Each row was made from one path, in order. Every step used is in the known rows, and no mark comes twice. Write each row's path.
Known rows:
mobir > sarem > zedi > radi: [ -47  168   45   82   -8  -77   12  319   77 -137 -734  -90 -143 -173
  -59  190 -211   42    4 -172 -213   87  397  -45  -74  -37  225 -141
 -285   20  527  -14   39 -116  -24  175  -27 -145   43   -5   11  135]
zufu > dodu > duzum > sigu > zedi > radi: [ -31   93  -97  -42   50  -14 -158   45    4 -216 -154  -65 -373   97
  -30    3   -5  -23   17  -83 -387   18   20  -16  -89  -48  -92  -72
 -234  -28  298  141  273   68  132 -124  -56  -69  -59  -78    4   32]
zufu > dodu > duzum > sigu > zedi > radi > mobir: [ -43  -74 -122   60  173  -41  -17  101 -188 -231  -57  -15 -481  -94
 -115  -37  -22  -39 -237  106 -234  -48 -253   -5  -54  -19  -51  -49
  183  -36   71   13   19  114   49 -204   14   86  -44  -48  -16 -252]
mobir > sarem > duzum > zufu > dodu > radi > tilik: [  28 -181  -74  -25  -43  101  243 -106   92  141  482   95 -110 -175
  -26 -259   75  -32  -44  411  -13 -116 -193  191  130  250   -9   41
  171  102 -255 -255 -213    8  -26  -42  -62 -184  -51   -9   19  471]
duzum > zufu > dodu > sigu: [  41 -104  115 -165   16  104  227 -294  -34  -20  608   54   33  222
  -46  260  327   49   31  -27  -18  -20  -65  -44   85  -66 -101   70
   84   -8  131  106  142  148  140  -44 -135  161  -47   84   14   88]
sigu > zedi > radi > tilik > zufu: [  20 -113  -48  -82   95  -28   11  107 -103   86 -134   -1   24  295
   -5  -88 -167  107   13  -29  143  131   65  160   17  -41  -37   15
  103  136 -312  -52  102  -89   24  -27  118 -151 -243  -13   93  172]
duzum > sarem > sigu > zedi > radi > tilik > dodu: [  21  -26   61   11  181   10    3  -53   -3  -18   -5  -46    7   89
  -34  -84 -222   -5  -23 -176  118   55 -237   44    9 -131   57    6
 -445  -16 -328  -56   91 -156 -201   87 -103  -76  -29   14   -4 -161]
sarem > zedi > radi > dodu: [-101  -42  -81   -5  -86  104   29  290  -12 -286 -323    8 -141 -538
  -83   59   92   51  -31 -365  -77  122  208   64  -73 -290  -28  -14
 -662  -21  105 -187  175   10   35   71  -65  281  266    5  -21  -72]
mobir > sigu > sarem > zedi > radi > tilik > zufu > dodu > duzum: [  -1  323 -101    2  -70  -10 -233   32   -5   -8  186   68  -98 -324
 -150 -316 -157  -26  -81  181 -357  135 -309  -56   17   71   67   56
  395  146  385  137 -184   31   69   14  -24 -226 -213   54    8 -184]
zufu > dodu > radi > mobir > sigu: [ -47  657  -69  128  222  -74  146  195  -29 -270  258  -67 -130 -531
 -100  -85  -44 -171   69  175   28 -218 -160 -100   23  -27   64   54
  195   74  -30   81   97  160  -64    8   10  411    9   -7  -91  -75]
tilik > zufu > dodu > sigu > zedi: [  75  150  165 -217  -50    5   48  -56   24   21  234    6   87  450
   52  271  199  113  342 -297 -171  -14 -144  -33   85  -59   57  115
 -235  -77 -171  111  334   85  105 -124    3  -14 -159   15   92   57]
radi > zedi > sarem > sigu: [-193  500  276  137   89 -252    0   64 -124   33 -259 -131  168  238
  144   81  -15   26   59 -498  314  -72  461 -108 -140  111  223  -10
  116 -187  193   37  -10 -104 -176  218   10   46  192  124   56  -27]
sarem > zedi > radi > tilik > zufu > dodu > sigu: [  24   95   62  -90   28   -9   45  -58 -128 -169  221   84 -180   81
 -214  261   41    6 -120  -15  -40  119  -11  -27   54  -59   37  118
   56  128   66   56   29  284  207    9  -82  -74 -263   30   59 -112]
sigu > duzum > sarem > zedi: [ -30 -334  107   33  -87 -141 -198  112  283  321 -787   44  255    6
  226  142  232   65  -50   -4   59   67  111  -21   -9  147   98  -91
 -395 -103   23 -111   55  -48  -66   -4  -23   67  -96   33   52   32]
zufu > dodu > tilik > zedi > sarem > duzum > sigu: [ -39   24   81   76  -24 -223 -184 -358   26  135 -154  -13  111  378
  138  200   35  -31 -140  224  371 -107   36 -108   -2   55   -3  -31
  533  -72 -438  -33  -31 -207    8   -1   47   21   37   60  -74  -94]
tilik > dodu > sigu > zedi > sarem: [  35  449  233   37  -21  -21  146 -132   59   15  105  -20  226  558
   74  285  -25   54  154 -642  214  -93  240 -142   -1  -88  188    5
 -319 -188   26   98  178 -215 -105  130  -10   -4  -22  194   11  -95]
mobir > sarem > duzum > sigu > zedi > radi > tilik > dodu > zufu: [ 119 -259  195   39   25    6 -291 -188   51 -105  251  -65  -50  340
    5  -81 -233  -40  -11 -112  123  -26 -183   94  100 -241   51    4
  363  -41   98   90 -145 -197 -112  126  -45 -204  171    1   41 -207]
tilik > zedi > radi > mobir: [ -24   61  -50  173  202 -123  318  316 -223  -78 -432  -84 -164   67
  -77  234 -248   79 -196  171   48  -26   75   42 -151  -98   11  -54
  123  -37 -103  -84   48  -29 -108  -32  166   94  -91   46  -79 -160]
sigu > zedi > sarem > duzum > zufu: [   6 -103   74  -79 -131   49 -130 -465   74  453   98   38  323  599
  314  -20  100  107   30 -269  187  -56  232  150   32  264   -6 -128
  353 -139  109  -74 -119 -250  -78  -26  102   26  123   72  106  360]
tilik > radi > mobir > sigu > sarem > duzum > zufu: [  11  366  -42   29 -145   78 -168 -413    4  362  235   18  456  177
  123 -227 -150   56  -39   12   73   29  142   54  -59  248  -75 -158
  890    2  125   52 -171 -182  -99  -25  110  131  185  -10  -38   -8]
duzum > zufu > dodu > radi: [  11  149 -164 -125  -46  125  372   95   13  -49  410   32   25 -346
   25 -123  263  -52  168  167 -107  -66 -100  128   -6   65 -233   75
 -508   98 -178    3    8  188  -44  -83  -33  229   55   21  -53  552]
radi > tilik > zufu > dodu: [  38 -303  -43 -164  146   39  275  -95  -58   42  308  140  -90 -212
    3  -39  274   50   73  273  253    8 -466   26  135  -38 -111  146
  241  201 -593  -80  -55  -67  -41  -31   69  190  -41   68    4  202]
sigu > sarem > duzum > zufu > dodu > tilik > zedi > radi: [  70 -113 -165  -17 -193   55  115   13  -54  152 -200  -70  209  152
  -35  118 -324   74   28  315 -148   77  127   33  -74   10  -45  -36
 -115   -5  -59 -128  -50  -99   84   -9   99 -462  -68  -83  -79  127]
mobir > sarem > sigu > duzum > zufu > dodu > radi > zedi: [ -11  196  221  -76 -223   17  102   56   25  -38  365  -10  -12 -157
  181  -95   19  -96  262 -107 -213  -60  308   85 -138  238   28   79
  -34  -90  -96   32 -192  205 -148  108 -127 -185  146 -117   55  215]
zufu > dodu > radi > mobir: [ -30   49 -178   85  168   -1  468  324 -134 -173  217   35 -215 -494
  -98  -83  176  -64  -59  291   28 -165 -310   43   11   10  -85   85
 -198   54 -269 -138  -84  181 -106 -125   81  349   17   40  -86   70]
duzum > sigu > zedi > radi: [ -52  168  -34  -11   86  -89 -120  104   14 -177 -459 -140 -167  248
   43  136  -84   22   64 -224 -156   22  280    2 -122  -81  -56 -134
 -374  -57  146   83  419   19   95  -92  -22   29  -33  -92   14  108]
sarem > zedi > radi > mobir > sigu > duzum: [ -17  103    1  172  103  -62 -325  118  164  -73 -214  -17 -192 -135
  136  -94  -86 -148  -13   31  -50 -126  188  -68   10  127  135  -98
  201  -21  299   99  166  268   64  -31   53  248 -120 -166   48 -255]
mobir > sarem > duzum > sigu > zedi > radi > tilik > zufu: [  20 -179   90  -30   17 -108 -327 -222    4  161 -160  -12  -10  429
   43 -118 -347   76  -20   12  114  135  121  107    9   51   38  -52
  527  103 -238    4 -113 -231   28   18   49 -268 -180  -62   86  -28]
zufu > dodu > sigu > sarem: [  19  133   68    8 -104   12  262 -110  133   81  256   -3  365  -60
  -56  123  100  133  226  -55  -84   17 -130 -250   -5  -33   34   41
 -360  -77  290   21  123  -15   90  -29  -77   28  -55  112  -91 -186]
mobir > sarem > zedi > radi > tilik > zufu > dodu: [  36 -150   21 -129   28   15  114  -28  -34  -62  -77  113 -226 -379
  -93   45   -6   17   25  168   27  104 -266  -18   81   11   73   77
  162  218 -329  -55 -233  -73  -20   68   -9  -90  -17    7   21  144]
duzum > sarem > zedi > radi > mobir: [ -83 -177  -92  168  174 -122   91  288 -149  -70 -702  -23 -163 -264
 -130  153 -115   20 -381   73   69   65   79   -1  -97  -17   62 -113
 -102  -14  166 -179 -141   -5  -62  -10   41  103  -33   26  -28 -220]
zufu > dodu > tilik > radi > mobir: [  12   18 -264   54  116  109  483  364 -268 -153  111   61  -98 -207
 -236  -34  190  -41 -213  376  212  -94 -143  -38   76 -108  -98   29
  591  140 -580 -131   38  -93  -63  -47  179   79  162  -12 -131   -3]
sigu > duzum > zufu > dodu: [  70 -582  -32 -217  -14  206  145 -332  133  158  453  147  -57 -124
  240  -66  483   -2  165  195   27  -82 -293   38  108  126 -223   19
   16   37 -235   18   10   90    9 -139  -14  313  120  -47   22  350]

Write each row's path:
[  -2 -766   -2   54 -142  129 -269  180  104 -122 -241    1   14 -241
  -38  -59  122    8  -67 -219   64  109  201   74  -22 -340 -156   19
 -499  -92  477  -44 -125   20   97   98  -54   35  278  -19   19 -230] : sigu > duzum > sarem > zedi > radi > dodu > zufu
[  10  147 -196  -44 -133  212  111   26  -95   41  202   64  144  129
  -64 -187  200  -98   -2   95  200  -28  295  -75   42   89 -153   -9
  379  124 -395  106   31  -65   50   46   94 -166  243  -91  -72  274] : zedi > sarem > sigu > duzum > zufu > dodu > tilik > radi
[  39 -354 -274  -48  -65  158   26 -100  -96    8  360  -11  127 -320
 -139 -186  -84 -104  -78  456   46  -69 -231  -74  196   10    1    1
  341   77 -102 -202 -182  -27  176  -66   13 -246   74 -159  -47   -7] : zedi > radi > mobir > sigu > sarem > duzum > zufu > dodu > tilik
[  27 -325  163  -67 -138  -95 -274 -100  197  255 -439  117  212   53
  119  217  194   39  -32  -26   22  156   15  -73   10  107   48   24
 -290  -24  -59   32 -100   87   42    1  -67    9 -197   22   63 -169] : tilik > zufu > dodu > sigu > duzum > sarem > zedi
[  97 -212   92   23   74    3 -284 -140  -24 -130  293  -45  -54  372
   22  -86 -107  -53  -80  -99  183  -28 -226  159   89 -240  -57   28
  277  -31   24   65  -21  -34  -75   39    5  -48  120   -1   55 -175] : sarem > duzum > sigu > zedi > radi > tilik > dodu > zufu
[ -11 -446   34   82 -115   96 -413  130  138 -198 -187  -42   23 -320
  -58  -76    5  -66  -19 -244   51   73  245    5  -18 -348  -86   14
 -312  -75  568   59  -70   47  116  149  -92   73  272  -51    7 -322] : mobir > sigu > duzum > sarem > zedi > radi > dodu > zufu
[  -5   68   38   29  -84 -135 -314   69  145  130 -473   78  130 -403
   79   -7    1 -105  -52  118    9   72  -76  -48  -30  183   68   22
 -219   41 -225   30 -232  175  -57  -22  -25  139 -147  -46   11 -184] : tilik > zufu > dodu > radi > mobir > sigu > duzum > sarem > zedi
[  60  124  203  -62 -112   20  110 -499  -24  174  461   74  127  553
   26  388   94   69  -21  -70   65  -41  109  -45   -3   85   -2   61
  327  -96   96   90  -84   31   76   32  -33  -38  -84  139   -3  -23] : tilik > zedi > sarem > duzum > zufu > dodu > sigu
[   6  164    6   45  107   24 -152  117  -41  -20  368  -40 -170  273
  -47 -371 -157    2  -58 -124 -318   18 -313  112   51  -70   89   31
   33  -42  242  102  113  -63 -120   20  -44 -215 -153   70   62 -182] : sarem > sigu > zedi > radi > tilik > dodu > duzum
[ -39  164  -88  -27  -82   84   80  -67   61   35  361   33   22 -206
  117 -257  185 -123  175  -14  -27 -104   86   43  -40  252 -156   53
 -567   18  -23  104 -141  286   -3  -59  -40  166   70  -29   -9  389] : zedi > sarem > sigu > duzum > zufu > dodu > radi
[ -73  -55  -81    0   65  -10 -198  117   19  -22 -330 -104 -221   82
  -67 -101  -80   26   96 -175 -435   54   33  -38  -88   33   14  -41
 -591  -90  563   85   97    2   90  -38  -47 -267  -43  -75   36  -11] : zufu > dodu > duzum > sarem > sigu > zedi > radi
[ -10  534  -51  193  -43 -139   70  236  -16   19 -319 -194  452 -193
 -112   18 -510   30   75  186    9  -14   47 -228  -79  -77  192  -62
   94  -56   -8  -26  114 -142    5   19   59 -184  -94  -15 -147 -333] : dodu > tilik > zedi > radi > mobir > sigu > sarem
